B =
[[40, 40, 72, 40, 40, 72, 72, 72, 71, 71],
 [80, 78, 31, 79, 79, 31, 31, 32, 32, 32],
 [91, 88, 20, 90, 90, 19, 21, 20, 20, 21],
 [65, 64, 46, 64, 64, 46, 46, 47, 47, 46],
 [80, 78, 31, 79, 79, 30, 31, 31, 31, 32],
 [60, 59, 52, 59, 59, 52, 52, 52, 52, 51],
 [66, 65, 46, 65, 65, 46, 46, 46, 45, 46],
 [41, 42, 70, 41, 41, 71, 69, 70, 69, 70],
 [34, 35, 76, 34, 34, 78, 76, 78, 78, 76],
 [48, 48, 64, 48, 48, 64, 63, 64, 62, 63],
 [77, 75, 34, 77, 76, 33, 34, 34, 34, 34],
 [55, 55, 56, 55, 55, 56, 56, 57, 56, 56],
 [51, 50, 60, 50, 50, 61, 60, 62, 63, 60],
 [61, 60, 49, 60, 60, 50, 50, 51, 53, 51],
 [44, 46, 67, 45, 45, 68, 66, 66, 64, 66],
 [29, 30, 82, 29, 29, 84, 82, 83, 83, 81]]
Counting starts at 0.
The minimum?
Answer: 19
The entry at row 0, column 1 -> 40
The entry just right of the smallest entry?
Answer: 21
The entry in row 0 and column 0?
Answer: 40
The entry in row 0 and column 2 -> 72
The entry at row 2, column 0?
Answer: 91
The entry just right of the largest entry -> 88
The entry in row 1 and column 0?
Answer: 80
The entry directly below the largest entry?
Answer: 65
The entry in the top-right corner?
Answer: 71
The entry at row 1, column 1 -> 78
The bottom entry of the column that holds the smallest entry?
Answer: 84
The entry in row 2 and column 2?
Answer: 20
The top entry of the column that holds the smallest entry: 72
The entry directly above the smallest entry is 31
The entry in row 1 and column 2?
Answer: 31
The entry in the bottom-right corner?
Answer: 81
The entry in the bottom-left corner?
Answer: 29
The entry just left of the smallest entry?
Answer: 90

X =
[[56, 37, 43, 59, 14, -18],
 [-32, -28, 49, -81, 34, -5],
 [-31, -56, 2, 79, -35, 22],
 [86, -12, -64, 73, -15, 82],
 [9, 65, 49, 36, 44, -60],
 [-83, 37, -76, -73, -80, -37],
 [0, 29, 81, -9, -78, -86],
 [67, -7, -36, -86, -80, -59],
 [43, 70, 62, 14, 62, 47],
 [-45, -69, -35, 77, -31, -35],
 [30, 55, 4, 78, 52, -41],
 [39, 63, 52, 44, -70, 58],
 [-3, 65, -37, -64, -74, 12]]
Counting starts at 0.
Give the entry in row 1 and column 0.
A: -32
Give the entry directly below the largest entry.
A: 9
Give the entry in row 0 and column 2.
A: 43
Give the entry at row 1, column 1.
A: -28
Give the entry in the top-left corner.
A: 56
Give the entry directly above 86.
A: -31
Give the bottom-right entry.
A: 12
The entry at row 0, column 1 -> 37
Give the entry directly above -76.
A: 49
The entry at row 2, column 1 -> -56
The entry directly above 22 is -5
The bottom entry of the column that holds the largest entry -> -3
The entry directly below 9: -83
Give the entry directly below -76.
A: 81
The top-right entry -> -18
Give the entry just right of -83.
A: 37
The entry just right of -3: 65
Give the entry directly below -78.
A: -80
Give the entry directly below -7.
A: 70

Questions about the matrix below. Counting starts at 0.
1) Which number is the entry in row 0 and column 2?
2) Which number is the top entry of the column that holds the smallest entry?
3) Which number is the entry in the bottom-right corner?
4) Which number is the entry in row 0 and column 1?
5) Which number is the entry in the top-left corner?
6) Which number is the entry at row 2, column 2?
7) Which number is the minimum?
2936  9140  6552  6005  4885  5663  4240  4598  4976  4336  4813  7059  5652  5778  3533  5307
7950  6180  6552  6005  4885  6702  4240  4598  4976  6777  4813  6831  9623  2396  6861  4213
5444  7294  6552  6005  4823  3494  4240  4598  4976  6777  7759  7157  4905  5778  3533  6288
5444  6180  6552  6005  4885  5663  7590  5665  4976  6542  4813  6831  6267  5778  3533  6288
5444  6946  6818  6005  7331  5663  4240  4442  4976  6777  4813  6831  3192  5778  3533  6304
5444  6180  6153  6005  4885  4855  4240  4598  4976  6777  4813  6831  6267  5778  2410  6288
1) 6552
2) 5778
3) 6288
4) 9140
5) 2936
6) 6552
7) 2396

Questions about the row below.
1) Report the entry just left of -25.
2) Report the third largest entry.
3) Report the third entry from the end.
4) Report the 3rd entry.
5) Report the smallest entry.
[-72  21  40 -64  20  -2  -4  14 -25  14  30 -14]
1) 14
2) 21
3) 14
4) 40
5) -72

Read these off the table that follows. Counting starts at 0.
1) Find the minimum.
2) Find the bottom-right entry.
3) Find the entry in row 0 and column 0.
4) Find the entry directly below -141.8.
5) Find the bottom-left entry.
6) Find the entry at row 0, column 1.
7) Find the entry just left of 2.8.
8) Find the entry in the top-right corner.
[[  41.4  -19.1  -80.4   12.3 -116.2]
 [  89.3  -20.1 -161.8   14.7 -160.4]
 [  33.3 -108.9 -226.3 -149.1 -149.4]
 [ 224.0  -21.5 -128.8    6.2 -193.7]
 [ -62.4 -109.3 -251.5 -141.8 -127.3]
 [ 160.0  -57.2   90.7  -44.4  -88.2]
 [-173.2 -104.3   31.3 -125.0    2.8]
 [ -53.1 -140.9   74.7 -190.4  -11.2]
 [-112.4  -78.9  -41.0  -88.8  -41.0]
 [  35.5  -91.7  -36.5 -101.9  -86.4]
 [-132.3 -108.2 -111.4 -133.2  -59.0]
 [-102.2  -91.9  -80.5 -106.3  -61.4]]
1) -251.5
2) -61.4
3) 41.4
4) -44.4
5) -102.2
6) -19.1
7) -125.0
8) -116.2

Questions about the row below.
1) Find the entry at the centre.
2) Find the entry just right of -56.
3) Find the first entry.
4) Find the minimum.
5) Find the 2nd entry from the left.
6) Find the 5th entry from the end.
[-24 -50 -83 -49  81 -58 -28 -40 -62 -25  12 -65 -56  34  70]
1) -40
2) 34
3) -24
4) -83
5) -50
6) 12
